Here is a tiny trained network, its code and every weight. The questions are about switching its units off for an input and a target symbol, where a switched-off unit gives its printed mean instead of its output.

import numpy as np


def w(rows, s, z=0):
    codes = np.array(rows[::2]) - 128.0
    scale = np.full(codes.shape[1], s)
    scale[-1] = z or s
    return codes * scale


def norm(h):
    return h / np.sqrt((h * h).mean(-1, keepdims=True) + 1e-5)


def f(y):
    return np.maximum(y, 0)


def softmax(a):
    e = np.exp(a - a.max(-1, keepdims=True))
    return e / e.sum(-1, keepdims=True)


def log_softmax(a):
    a = a - a.max(-1, keepdims=True)
    return a - np.log(np.exp(a).sum(-1, keepdims=True))


def net(x, mask):
    ids = ['ΔΠζηθλμξ'.index(c) for c in x.split()]
    T = len(ids)
    res = E[ids] + P[:T]
    u = 0
    for l in range(2):
        r = norm(res)
        for j in range(3):
            rows = slice(4 * j, 4 * j + 4)
            q, k, v = (r @ M[l][rows].T for M in (Q, K, V))
            z = softmax(np.where(np.tri(T) > 0, q @ k.T / 4**0.5, -1e9)) @ v
            o = O[l][rows]
            res = res + np.where(mask[u + j], z, o[:, -1]) @ o[:, :-1]
        u += 3
        y = f(norm(res) @ A[l][:, :-1].T + A[l][:, -1])
        res = res + np.where(mask[u : u + 8], y, B[l][:, -1]) @ B[l][:, :-1]
        u += 8
    return log_softmax(norm(res)[-1] @ U[:, :-1].T + U[:, -1])


Q, K, V, O, A, B = {}, {}, {}, {}, {}, {}
E = w([
[165,211,127,16,73],'Δ',
[55,56,82,136,118],'Π',
[166,12,154,180,130],'ζ',
[116,99,207,155,226],'η',
[50,191,155,117,240],'θ',
[194,115,108,141,233],'λ',
[150,196,79,50,131],'μ',
[163,252,132,42,188],'ξ',
],0.016)
P = w([
[60,91,140,8,169],'0',
[132,69,87,78,164],'1',
[66,124,158,94,140],'2',
[142,95,79,119,144],'3',
[75,134,157,138,128],'4',
[147,123,80,146,133],'5',
[73,145,154,172,118],'6',
[154,152,71,165,125],'7',
[72,155,153,200,108],'8',
],0.014)
Q[0] = w([
[64,123,88,121,104],'0.h1',
[92,111,40,72,168],'0.h1',
[254,142,162,109,140],'0.h1',
[88,177,175,93,99],'0.h1',
[143,105,112,127,95],'0.h2',
[155,116,135,153,146],'0.h2',
[133,120,191,101,91],'0.h2',
[152,117,93,116,132],'0.h2',
[107,155,110,96,79],'0.h3',
[180,83,109,121,74],'0.h3',
[116,88,145,156,113],'0.h3',
[154,95,230,81,102],'0.h3',
],0.037)
K[0] = w([
[78,144,79,83,113],'0.h1',
[79,76,112,40,170],'0.h1',
[205,131,252,110,113],'0.h1',
[155,195,88,104,117],'0.h1',
[129,95,96,122,110],'0.h2',
[154,103,147,145,163],'0.h2',
[123,105,155,75,133],'0.h2',
[169,116,106,139,133],'0.h2',
[123,154,148,91,79],'0.h3',
[125,83,74,121,70],'0.h3',
[146,107,177,153,94],'0.h3',
[124,52,160,41,159],'0.h3',
],0.031)
V[0] = w([
[126,83,172,61,167],'0.h1',
[109,146,100,158,126],'0.h1',
[99,83,139,67,175],'0.h1',
[135,117,124,104,125],'0.h1',
[77,131,95,138,86],'0.h2',
[170,162,6,140,229],'0.h2',
[168,86,139,115,79],'0.h2',
[55,141,157,136,96],'0.h2',
[159,180,140,134,75],'0.h3',
[82,183,93,180,205],'0.h3',
[182,128,212,141,154],'0.h3',
[104,83,155,12,169],'0.h3',
],0.017)
O[0] = w([
[180,81,77,82,190,215],'0.h1',
[104,112,151,155,69,120],'0.h1',
[188,14,84,80,143,253],'0.h1',
[149,119,117,102,124,146],'0.h1',
[75,78,72,96,94,140],'0.h2',
[255,112,211,206,36,180],'0.h2',
[84,161,63,164,133,85],'0.h2',
[67,88,107,42,166,143],'0.h2',
[180,144,38,69,113,27],'0.h3',
[169,74,249,62,166,184],'0.h3',
[144,186,134,150,249,109],'0.h3',
[82,227,221,190,61,220],'0.h3',
],0.011,0.013)
A[0] = w([
[115,178,143,55,179,106],'0.n1',
[11,209,188,188,87,177],'0.n2',
[162,28,90,153,169,137],'0.n3',
[250,145,103,146,149,157],'0.n4',
[204,119,114,85,44,4],'0.n5',
[87,248,185,53,107,24],'0.n6',
[137,131,117,235,192,173],'0.n7',
[180,233,66,116,107,61],'0.n8',
],0.02,0.0034)
B[0] = w([
[155,126,160,172,81,168],'0.n1',
[65,25,27,83,159,180],'0.n2',
[75,189,163,223,97,245],'0.n3',
[122,212,93,25,78,203],'0.n4',
[23,51,97,207,187,198],'0.n5',
[198,210,174,184,49,163],'0.n6',
[83,150,3,162,197,196],'0.n7',
[76,29,118,25,134,139],'0.n8',
],0.024,0.013)
Q[1] = w([
[137,135,177,5,154],'1.h1',
[114,176,153,104,181],'1.h1',
[94,191,172,95,145],'1.h1',
[108,179,142,90,192],'1.h1',
[196,161,121,167,183],'1.h2',
[134,120,92,97,29],'1.h2',
[165,103,161,225,26],'1.h2',
[134,85,119,186,174],'1.h2',
[69,146,116,109,162],'1.h3',
[130,112,131,167,128],'1.h3',
[191,80,95,145,145],'1.h3',
[124,79,119,69,121],'1.h3',
],0.023)
K[1] = w([
[168,83,199,32,170],'1.h1',
[142,160,174,111,187],'1.h1',
[85,148,170,114,166],'1.h1',
[142,185,172,110,190],'1.h1',
[190,196,149,160,158],'1.h2',
[202,47,55,92,98],'1.h2',
[137,7,130,238,5],'1.h2',
[65,141,174,185,199],'1.h2',
[176,122,53,120,110],'1.h3',
[150,99,100,156,92],'1.h3',
[16,197,147,151,132],'1.h3',
[87,149,105,75,86],'1.h3',
],0.019)
V[1] = w([
[91,127,204,138,156],'1.h1',
[94,135,102,118,125],'1.h1',
[184,129,62,163,151],'1.h1',
[88,74,37,132,163],'1.h1',
[116,243,183,146,112],'1.h2',
[185,104,254,77,170],'1.h2',
[101,190,122,145,104],'1.h2',
[108,77,55,132,119],'1.h2',
[57,186,154,128,145],'1.h3',
[200,79,110,234,166],'1.h3',
[98,57,124,151,73],'1.h3',
[109,112,115,129,142],'1.h3',
],0.0099)
O[1] = w([
[171,138,148,21,113,207],'1.h1',
[107,161,132,157,116,173],'1.h1',
[55,153,117,162,130,83],'1.h1',
[113,196,129,169,51,209],'1.h1',
[152,44,41,181,154,150],'1.h2',
[25,141,11,151,140,3],'1.h2',
[176,87,129,138,135,175],'1.h2',
[152,165,215,92,112,165],'1.h2',
[111,137,74,103,129,216],'1.h3',
[2,70,146,159,151,137],'1.h3',
[204,40,37,193,161,250],'1.h3',
[157,137,89,129,140,153],'1.h3',
],0.0086,0.0038)
A[1] = w([
[172,194,121,125,141,105],'1.n1',
[144,202,26,136,31,226],'1.n2',
[86,153,6,90,183,56],'1.n3',
[109,56,64,58,135,119],'1.n4',
[151,192,174,111,204,12],'1.n5',
[51,146,173,141,163,165],'1.n6',
[145,210,30,19,170,148],'1.n7',
[221,221,91,192,153,2],'1.n8',
],0.019,0.0036)
B[1] = w([
[113,204,177,104,125,174],'1.n1',
[193,84,29,120,158,219],'1.n2',
[79,100,150,99,26,229],'1.n3',
[71,129,73,66,142,204],'1.n4',
[72,62,108,156,161,180],'1.n5',
[200,160,89,134,166,254],'1.n6',
[91,92,148,237,252,205],'1.n7',
[113,198,245,81,62,212],'1.n8',
],0.027,0.0099)
U = w([
[101,222,57,194,112,48],'Δ',
[183,109,115,145,252,120],'Π',
[175,170,143,116,81,253],'ζ',
[245,77,56,138,97,93],'η',
[182,28,201,98,153,112],'θ',
[126,45,161,228,60,95],'λ',
[31,159,213,151,177,15],'μ',
[81,92,143,44,107,229],'ξ',
],0.014,0.0051)

Each question gives the input, a string of symbols that net reads in full, and the target symbol t.
The units are the heads (4 rows each of Q, K, V and O) and the neurons (one row each of A and B). Each row of codes is followed by its name. A weight is (code - 128) times the scale printed after its matrix; where a second scale follows, it is the last column's (O, A, B and U).
mask holds one flag per unit, layer by layer, with each layer's heads first. A switched-off unit (its flag False) gives its mean, the last column of its rows in O or B, instead of its output. The means were averaged over made-up inputs and are rounded, as every weight is.
A unit's drop is (log p(t) with every unit on - log p(t) with that unit switched off) / (log p(t) with every unit on - log p(t) with every unit switched off).
The circuit of an input: a set's keep is (log p(t) with only the set's units on - log p(t) with every unit switched off) / (log p(t) with every unit on - log p(t) with every unit switched off). Starting from the 12 units with the biggest drops (on a tie, the unit counted first), units are removed one at a time, each time the one whose removal leaves the highest keep (on an exact tie, the one counted first), for as long as the keep stays at least 0.8.
units of the circuit, in order: the units of the circuit, biggest drop first
k most important neurons: the k neurons with the biggest drops, biggest first
top k neurons in layer l: the k neurons of layer l with the biggest drops, biggest first
heads that matter: for each layer, one digit per head in row order, 1 if its drop is at least 0.15 and else 0, layers parted by /
input ζ η Π Δ, target ξ: units of the circuit, in order	[0.h3, 0.n8]
input Π μ μ Π η η Π, target Π: units of the circuit, in order	[0.h3, 1.n6]
input μ Π Π θ Π Δ ζ ζ μ, target ξ: 3 most important neurons	[0.n5, 0.n6, 1.n7]
input Π Π Π ξ Π, target ζ: heads that matter	011 / 000
input ζ ζ ξ, target ζ: heads that matter	000 / 000
input μ ζ Π Δ, target ξ: units of the circuit, in order	[0.n8, 0.h3]
input Π Π Π η ζ Π η Π ζ, target ξ: units of the circuit, in order	[0.h1, 0.n2]
input Π Π μ Π Π λ η ζ η, target Δ: units of the circuit, in order	[1.n6, 1.n7]
input Π Δ Π, target η: top neuron in layer 1	[1.n2]
input Π λ Π, target μ: heads that matter	111 / 011
input ξ η η Π Π η Π Π η, target ξ: heads that matter	100 / 000
input η Π θ ξ Π θ Π, target θ: top 2 neurons in layer 0	[0.n7, 0.n3]
input η ξ η Π ξ η Π, target ζ: 3 most important neurons	[0.n5, 1.n7, 0.n7]
input ζ η Π θ Π λ Π, target μ: heads that matter	011 / 011
input Π Π Π Π μ, target λ: 2 most important neurons	[0.n5, 0.n6]
input Π λ ζ η η Π η ζ Π, target Π: units of the circuit, in order	[0.h3]
input η η μ Π ξ Π μ, target ξ: 4 most important neurons	[0.n5, 1.n7, 0.n6, 0.n4]
input η Π Δ, target η: top 3 neurons in layer 0	[0.n6, 0.n8, 0.n1]
input η ζ η, target Δ: top 3 neurons in layer 1	[1.n6, 1.n7, 1.n2]
input ξ ζ Π Π η Π Π Π Δ, target η: 2 most important neurons	[0.n6, 0.n2]
input μ θ Π ζ Π, target Δ: 2 most important neurons	[1.n6, 1.n7]
input Π Π ξ Δ Π μ, target η: 2 most important neurons	[0.n4, 1.n2]
input Π Π η Δ ζ ξ, target Π: 3 most important neurons	[1.n7, 0.n4, 1.n2]
input Π ζ λ Π μ Π Π Π θ, target θ: heads that matter	001 / 000
input η θ Π η λ ξ, target Π: top neuron in layer 1	[1.n7]
input η Π η, target ξ: 4 most important neurons	[0.n2, 0.n3, 0.n5, 1.n3]
input μ θ λ μ θ Π Π, target ξ: top 2 neurons in layer 0	[0.n2, 0.n3]
input ζ Π η η η Π λ, target μ: 2 most important neurons	[0.n4, 1.n8]
